Below are the code and all the weights of a small trained network. Each question names an input and a class and asks about switching units off, where a switched-off unit gives its printed mean instead of its output.

import numpy as np


def w(rows, s, z=0):
    codes = np.array(rows[::2]) - 128.0
    scale = np.full(codes.shape[1], s)
    scale[-1] = z or s
    return codes * scale


def norm(h):
    return h / np.sqrt((h * h).mean(-1, keepdims=True) + 1e-5)


def f(y):
    return y / 2 * (1 + np.tanh(0.7978845608 * (y + 0.044715 * y**3)))


def log_softmax(a):
    a = a - a.max(-1, keepdims=True)
    return a - np.log(np.exp(a).sum(-1, keepdims=True))


def net(x, mask):
    res = np.array(x, float).reshape(1, 4) / 4 @ E
    u = 0
    for l in range(3):
        y = f(norm(res) @ A[l][:, :-1].T + A[l][:, -1])
        res = res + np.where(mask[u : u + 8], y, B[l][:, -1]) @ B[l][:, :-1]
        u += 8
    return log_softmax(norm(res)[-1] @ U[:, :-1].T + U[:, -1])


A, B = {}, {}
E = w([
[193,138,111,133,97,87,68,155,65,36,183],'x0',
[114,131,92,170,180,164,254,6,88,72,220],'x1',
[128,79,49,146,115,140,155,169,216,54,89],'x2',
[48,18,158,186,122,46,197,199,77,147,137],'x3',
],0.0034)
A[0] = w([
[166,165,125,233,179,165,241,98,86,39,171,208],'L0N0',
[149,213,211,123,160,168,128,165,25,243,204,55],'L0N1',
[53,70,188,162,133,63,232,199,183,140,95,150],'L0N2',
[197,254,52,45,194,232,93,161,216,129,147,122],'L0N3',
[121,132,107,176,34,51,18,127,95,67,209,57],'L0N4',
[148,101,123,83,133,99,76,226,194,206,146,47],'L0N5',
[206,95,137,74,41,81,78,236,125,122,71,61],'L0N6',
[171,68,151,128,135,132,129,113,206,67,72,2],'L0N7',
],0.003,0.0028)
B[0] = w([
[195,74,146,145,144,133,71,163,155,208,150,254],'L0N0',
[86,90,53,5,166,162,149,127,104,84,54,166],'L0N1',
[144,193,85,69,114,88,98,95,140,151,124,221],'L0N2',
[115,148,88,58,122,90,130,130,118,158,144,239],'L0N3',
[136,162,186,127,254,69,168,102,173,73,55,151],'L0N4',
[184,126,109,202,125,158,118,133,96,166,170,149],'L0N5',
[180,119,135,162,151,184,137,145,117,184,122,188],'L0N6',
[82,171,132,76,52,143,160,137,10,114,98,107],'L0N7',
],0.0056,0.0031)
A[1] = w([
[113,147,254,81,117,147,129,79,9,133,172,77],'L1N0',
[105,112,88,111,66,110,147,153,180,72,158,12],'L1N1',
[91,61,131,158,121,73,156,159,103,117,103,165],'L1N2',
[111,80,185,121,112,176,142,149,246,130,68,134],'L1N3',
[136,132,123,195,101,94,77,132,75,14,159,8],'L1N4',
[153,90,43,172,85,160,175,179,195,53,137,56],'L1N5',
[47,93,142,181,120,100,111,195,108,124,137,115],'L1N6',
[85,103,169,176,64,59,182,133,69,134,150,12],'L1N7',
],0.0052,0.0016)
B[1] = w([
[2,83,88,98,108,170,111,138,76,38,49,212],'L1N0',
[113,143,110,92,156,137,105,159,30,166,100,136],'L1N1',
[150,199,72,46,114,138,81,48,154,141,178,225],'L1N2',
[130,187,209,115,165,129,133,115,46,141,116,197],'L1N3',
[118,198,191,107,201,40,184,129,126,77,103,154],'L1N4',
[4,85,132,67,154,209,74,83,9,95,60,252],'L1N5',
[171,203,106,74,78,199,88,72,167,155,124,183],'L1N6',
[83,241,35,117,58,106,79,35,199,112,176,161],'L1N7',
],0.0052,0.002)
A[2] = w([
[103,127,53,96,101,112,179,188,52,139,73,115],'L2N0',
[155,142,167,132,110,53,112,162,119,6,177,3],'L2N1',
[171,42,132,157,73,128,120,208,160,162,114,107],'L2N2',
[177,123,132,36,208,51,171,127,173,141,136,201],'L2N3',
[142,88,112,221,120,179,220,87,130,44,220,66],'L2N4',
[112,112,94,174,142,168,194,60,87,126,211,62],'L2N5',
[162,200,80,63,52,190,94,84,206,89,170,9],'L2N6',
[24,214,219,157,128,148,253,94,200,212,84,54],'L2N7',
],0.0055,0.0036)
B[2] = w([
[94,41,120,125,142,137,146,82,121,96,159,184],'L2N0',
[240,253,96,137,211,75,176,88,146,104,58,135],'L2N1',
[153,87,133,192,119,181,160,112,89,156,205,143],'L2N2',
[79,81,117,194,111,110,173,145,139,125,160,254],'L2N3',
[181,127,204,176,79,162,75,209,124,197,68,163],'L2N4',
[178,180,161,95,62,164,61,193,108,207,97,175],'L2N5',
[65,181,81,116,67,36,117,54,161,187,176,207],'L2N6',
[207,187,109,153,186,56,125,133,121,2,122,187],'L2N7',
],0.0077,0.0041)
U = w([
[75,242,4,96,9,52,75,32,209,209,226,140],'0',
[237,124,203,195,48,230,37,222,67,224,101,174],'1',
[29,49,65,13,171,220,67,67,15,43,30,173],'2',
[224,210,109,192,236,24,183,129,153,21,78,160],'3',
[70,12,111,209,131,156,179,129,172,121,217,171],'4',
[83,178,248,129,2,230,252,93,222,52,104,1],'5',
[106,159,213,129,8,230,227,88,230,52,100,1],'6',
[94,154,244,120,39,217,219,80,237,78,115,1],'7',
],0.0092,0.0074)

Each question gives the input, the list of numbers given to net, and the class t.
The units are the neurons (one row each of A and B). Each row of codes is followed by its name. A weight is (code - 128) times the scale printed after its matrix; where a second scale follows, it is the last column's (A, B and U).
mask holds one flag per neuron, layer by layer. A switched-off neuron (its flag False) gives its mean, the last column of its row in B, instead of its output. The means were averaged over made-up inputs and are rounded, as every weight is.
A unit's drop is (log p(t) with every unit on - log p(t) with that unit switched off) / (log p(t) with every unit on - log p(t) with every unit switched off).
The circuit of an input: a set's keep is (log p(t) with only the set's units on - log p(t) with every unit switched off) / (log p(t) with every unit on - log p(t) with every unit switched off). Starting from the 12 units with the biggest drops (on a tie, the unit counted first), units are removed one at a time, each time the one whose removal leaves the highest keep (on an exact tie, the one counted first), for as long as the keep stays at least 0.8.
circuit, biggest first: the units of the circuit, biggest drop first
k most important neurons: the k neurons with the biggest drops, biggest first
k most important neurons of layer l: the k neurons of layer l with the biggest drops, biggest first
drop when u is switched off: that unit's drop, to one decimal
input [6,1,8,3], class 2: circuit, biggest first	[L1N5]
input [-3,3,-6,7], class 0: 3 most important neurons	[L1N7, L1N2, L1N5]
input [-8,8,8,-7], class 1: 2 most important neurons of layer 0	[L0N2, L0N1]
input [-7,-5,7,-2], class 2: 3 most important neurons	[L0N4, L0N0, L1N5]
input [-7,-7,5,-1], class 1: 2 most important neurons of layer 1	[L1N4, L1N7]
input [-7,-2,8,8], class 0: 2 most important neurons of layer 1	[L1N2, L1N6]
input [1,8,4,7], class 1: 3 most important neurons of layer 0	[L0N0, L0N3, L0N7]
input [-8,6,-8,-2], class 2: 2 most important neurons	[L1N0, L0N1]
input [1,7,-7,8], class 0: 2 most important neurons	[L1N7, L1N2]
input [2,-5,5,7], class 0: 3 most important neurons	[L1N2, L1N6, L0N0]
input [6,6,1,6], class 0: 4 most important neurons	[L1N7, L1N2, L0N6, L1N6]
input [1,-6,5,6], class 0: 4 most important neurons	[L1N2, L0N0, L1N6, L0N1]
input [2,7,-8,-6], class 2: 2 most important neurons	[L1N0, L0N1]
input [8,-6,7,3], class 3: circuit, biggest first	[L2N1]
input [8,1,-6,-7], class 3: 2 most important neurons	[L2N1, L1N2]
input [-7,-2,5,-5], class 3: 2 most important neurons	[L2N7, L1N3]
input [-3,3,-2,-3], class 4: 3 most important neurons of layer 0	[L0N0, L0N2, L0N3]
input [5,6,-6,7], class 0: 2 most important neurons	[L1N7, L1N2]
input [7,-4,6,8], class 0: 3 most important neurons	[L1N2, L1N6, L1N7]
input [4,-6,3,8], class 0: circuit, biggest first	[L1N2]
input [6,-1,8,-6], class 2: 2 most important neurons	[L1N5, L0N2]
input [-4,-3,0,3], class 3: 2 most important neurons of layer 2	[L2N7, L2N6]
input [5,7,1,6], class 1: 2 most important neurons of layer 0	[L0N0, L0N3]
input [-5,1,0,-2], class 3: drop when L2N7 is switched off	0.4
input [-7,-1,-1,-1], class 3: drop when L2N7 is switched off	0.2
input [-8,4,-6,-3], class 3: drop when L1N5 is switched off	0.2
